Here is a tiny trained network, its code and every weight. The questions are about switching its units off for an input and a class, where a switched-off unit gives its printed mean instead of its output.

import numpy as np


def w(rows, s, z=0):
    codes = np.array(rows[::2]) - 128.0
    scale = np.full(codes.shape[1], s)
    scale[-1] = z or s
    return codes * scale


def f(y):
    return y / 2 * (1 + np.tanh(0.7978845608 * (y + 0.044715 * y**3)))


def log_softmax(a):
    a = a - a.max(-1, keepdims=True)
    return a - np.log(np.exp(a).sum(-1, keepdims=True))


def net(x, mask):
    res = np.array(x, float).reshape(1, 6) / 4 @ E
    y = f(res @ A[0][:, :-1].T + A[0][:, -1])
    res = res + np.where(mask, y, B[0][:, -1]) @ B[0][:, :-1]
    return log_softmax(res[-1] @ U[:, :-1].T + U[:, -1])


A, B = {}, {}
E = w([
[107,169,169,70,92,247,190,90,87,149,81,149],'x0',
[124,150,105,99,120,106,144,112,140,132,158,158],'x1',
[98,56,52,144,159,185,87,92,165,116,52,191],'x2',
[118,119,133,76,198,138,54,92,51,95,187,122],'x3',
[111,67,171,56,191,99,220,140,167,94,129,130],'x4',
[125,134,134,126,126,132,118,134,134,120,127,131],'x5',
],0.013)
A[0] = w([
[99,80,166,50,181,106,144,137,173,126,129,96,64],'neuron 1',
[94,132,167,108,189,126,88,79,78,125,152,104,54],'neuron 2',
[140,109,102,139,146,128,149,146,91,159,123,124,102],'neuron 3',
[124,127,143,189,59,116,197,176,255,200,90,125,19],'neuron 4',
[91,54,34,138,171,163,75,64,175,108,60,194,63],'neuron 5',
[139,177,154,81,147,194,131,101,141,127,106,111,23],'neuron 6',
[82,114,90,115,179,203,108,95,158,93,70,144,73],'neuron 7',
[91,158,157,120,129,168,140,136,107,112,109,123,11],'neuron 8',
[120,63,41,108,110,150,91,108,126,105,99,143,43],'neuron 9',
[143,212,74,192,73,128,32,111,87,194,134,124,30],'neuron 10',
[189,184,211,71,123,68,104,166,94,165,137,80,54],'neuron 11',
[111,42,204,46,200,93,221,159,207,45,112,136,61],'neuron 12',
[138,79,82,204,163,39,84,197,192,81,199,105,95],'neuron 13',
[100,115,155,147,164,57,109,117,117,190,103,154,51],'neuron 14',
[122,105,128,62,168,140,52,71,12,58,184,126,22],'neuron 15',
[194,172,151,77,92,142,142,132,95,107,162,56,62],'neuron 16',
[154,148,167,107,101,219,174,116,132,167,96,164,88],'neuron 17',
[181,182,166,134,112,113,133,119,115,120,183,55,48],'neuron 18',
[63,171,191,69,72,237,185,62,37,161,93,145,107],'neuron 19',
[144,209,240,136,92,80,175,199,52,132,204,55,68],'neuron 20',
[139,108,113,143,144,75,105,173,113,128,150,143,12],'neuron 21',
[96,107,142,98,214,144,48,99,56,103,210,133,25],'neuron 22',
[89,96,163,83,175,108,175,185,123,102,130,128,1],'neuron 23',
[172,199,89,161,50,156,13,100,88,179,131,139,18],'neuron 24',
[101,93,135,191,128,87,113,168,148,124,139,140,81],'neuron 25',
[176,90,77,171,158,11,60,149,177,78,164,81,81],'neuron 26',
[145,149,103,173,50,114,147,131,156,140,94,141,47],'neuron 27',
[156,88,104,127,113,153,144,158,117,173,126,108,22],'neuron 28',
[111,166,105,142,62,121,75,179,80,131,125,141,54],'neuron 29',
],0.0096,0.0065)
B[0] = w([
[136,79,144,182,120,171,72,98,68,126,169,131,181],'neuron 1',
[160,132,158,113,69,91,144,182,108,99,99,143,170],'neuron 2',
[112,113,116,114,127,137,157,114,124,111,130,124,125],'neuron 3',
[201,148,161,94,14,96,228,254,55,27,76,146,209],'neuron 4',
[41,110,59,154,192,103,152,193,162,192,100,217,223],'neuron 5',
[134,103,134,73,127,90,114,113,155,136,122,73,158],'neuron 6',
[81,145,50,128,161,124,141,140,182,155,114,165,184],'neuron 7',
[144,154,147,100,137,111,112,108,163,134,136,100,142],'neuron 8',
[84,108,85,124,124,128,155,121,169,150,96,213,170],'neuron 9',
[107,70,176,194,112,182,124,61,43,180,172,80,208],'neuron 10',
[57,87,83,123,158,134,170,160,168,176,102,170,194],'neuron 11',
[114,62,156,228,84,199,91,49,10,182,183,100,244],'neuron 12',
[164,184,171,37,185,116,82,93,189,130,133,63,250],'neuron 13',
[129,154,146,126,139,133,138,109,155,120,130,105,137],'neuron 14',
[181,143,179,118,63,124,212,216,87,72,89,118,210],'neuron 15',
[112,102,79,124,120,149,121,135,185,136,107,156,176],'neuron 16',
[176,157,151,111,144,107,95,100,213,94,161,82,190],'neuron 17',
[67,101,108,112,166,145,131,136,122,126,102,189,179],'neuron 18',
[172,205,156,46,208,70,70,50,175,96,120,27,251],'neuron 19',
[56,113,10,184,199,111,121,185,203,177,108,230,246],'neuron 20',
[134,154,113,134,122,151,142,92,173,106,95,71,154],'neuron 21',
[182,172,164,121,8,98,203,194,101,67,101,147,202],'neuron 22',
[113,135,143,185,82,178,65,91,115,155,168,142,167],'neuron 23',
[126,63,153,180,116,185,103,90,68,151,187,116,207],'neuron 24',
[135,175,159,112,114,137,123,103,160,120,137,105,168],'neuron 25',
[176,170,122,63,178,109,87,76,190,105,127,67,245],'neuron 26',
[149,120,148,130,100,105,158,144,64,109,98,135,166],'neuron 27',
[132,111,122,124,118,111,148,118,112,143,102,140,124],'neuron 28',
[127,106,160,156,125,151,90,99,83,121,164,152,162],'neuron 29',
],0.0092,0.018)
U = w([
[159,181,161,32,189,104,92,72,222,114,110,65,253],'0',
[20,109,84,129,182,115,145,191,209,171,83,224,95],'1',
[110,72,176,196,95,168,103,57,58,163,169,110,175],'2',
[186,147,177,88,26,103,211,254,114,64,65,140,34],'3',
],0.0075,0.0011)

Each question gives the input, the list of numbers given to net, and the class t.
The units are the neurons (one row each of A and B). Each row of codes is followed by its name. A weight is (code - 128) times the scale printed after its matrix; where a second scale follows, it is the last column's (A, B and U).
mask holds one flag per neuron, in row order. A switched-off neuron (its flag False) gives its mean, the last column of its row in B, instead of its output. The means were averaged over made-up inputs and are rounded, as every weight is.
A unit's drop is (log p(t) with every unit on - log p(t) with that unit switched off) / (log p(t) with every unit on - log p(t) with every unit switched off).
The circuit of an input: a set's keep is (log p(t) with only the set's units on - log p(t) with every unit switched off) / (log p(t) with every unit on - log p(t) with every unit switched off). Starting from the 12 units with the biggest drops (on a tie, the unit counted first), units are removed one at a time, each time the one whose removal leaves the highest keep (on an exact tie, the one counted first), for as long as the keep stays at least 0.8.
units of the circuit, in order: the units of the circuit, biggest drop first
most important unit: the unit with the biggest drop
top k neurons: the k neurons with the biggest drops, biggest first
drop when u is switched off: that unit's drop, to one decimal
input [-7,-2,-8,-7,0,1], class 1: most important unit -> neuron 20
input [-4,-5,4,8,7,4], class 3: top 3 neurons -> (neuron 22; neuron 15; neuron 2)
input [-4,-4,3,0,-5,7], class 2: top 3 neurons -> (neuron 10; neuron 19; neuron 24)
input [4,8,8,7,-6,1], class 1: top 2 neurons -> (neuron 5; neuron 7)
input [-1,-2,4,-6,5,3], class 3: top 2 neurons -> (neuron 4; neuron 10)
input [-6,-2,0,8,7,2], class 3: top 3 neurons -> (neuron 22; neuron 15; neuron 2)
input [1,0,-2,-1,1,2], class 1: top 2 neurons -> (neuron 13; neuron 26)
input [-7,-5,4,-8,8,3], class 2: top 3 neurons -> (neuron 12; neuron 19; neuron 1)
input [-6,8,5,-2,5,-1], class 0: top 2 neurons -> (neuron 13; neuron 26)
input [6,-1,3,7,5,-8], class 3: top 2 neurons -> (neuron 15; neuron 22)
input [-1,-2,7,-8,0,-5], class 3: top 4 neurons -> (neuron 4; neuron 20; neuron 27; neuron 11)
input [3,-4,7,8,5,8], class 3: top 3 neurons -> (neuron 15; neuron 22; neuron 20)
input [-1,5,-5,-8,-8,1], class 2: top 2 neurons -> (neuron 10; neuron 24)
input [6,5,-8,1,0,-8], class 1: units of the circuit, in order -> (neuron 20)
input [6,-3,-6,8,8,-3], class 2: top 4 neurons -> (neuron 12; neuron 1; neuron 23; neuron 4)
input [-8,-2,7,-8,2,6], class 0: top 2 neurons -> (neuron 13; neuron 26)
input [5,-1,-7,3,-3,-3], class 1: drop when neuron 20 is switched off -> 1.1
input [-5,7,-7,-5,-5,3], class 1: drop when neuron 20 is switched off -> 1.3
input [2,6,3,7,-7,7], class 2: drop when neuron 24 is switched off -> 8.6
input [2,8,0,6,-1,2], class 3: drop when neuron 11 is switched off -> 0.0
input [8,5,7,-8,-1,8], class 0: most important unit -> neuron 19
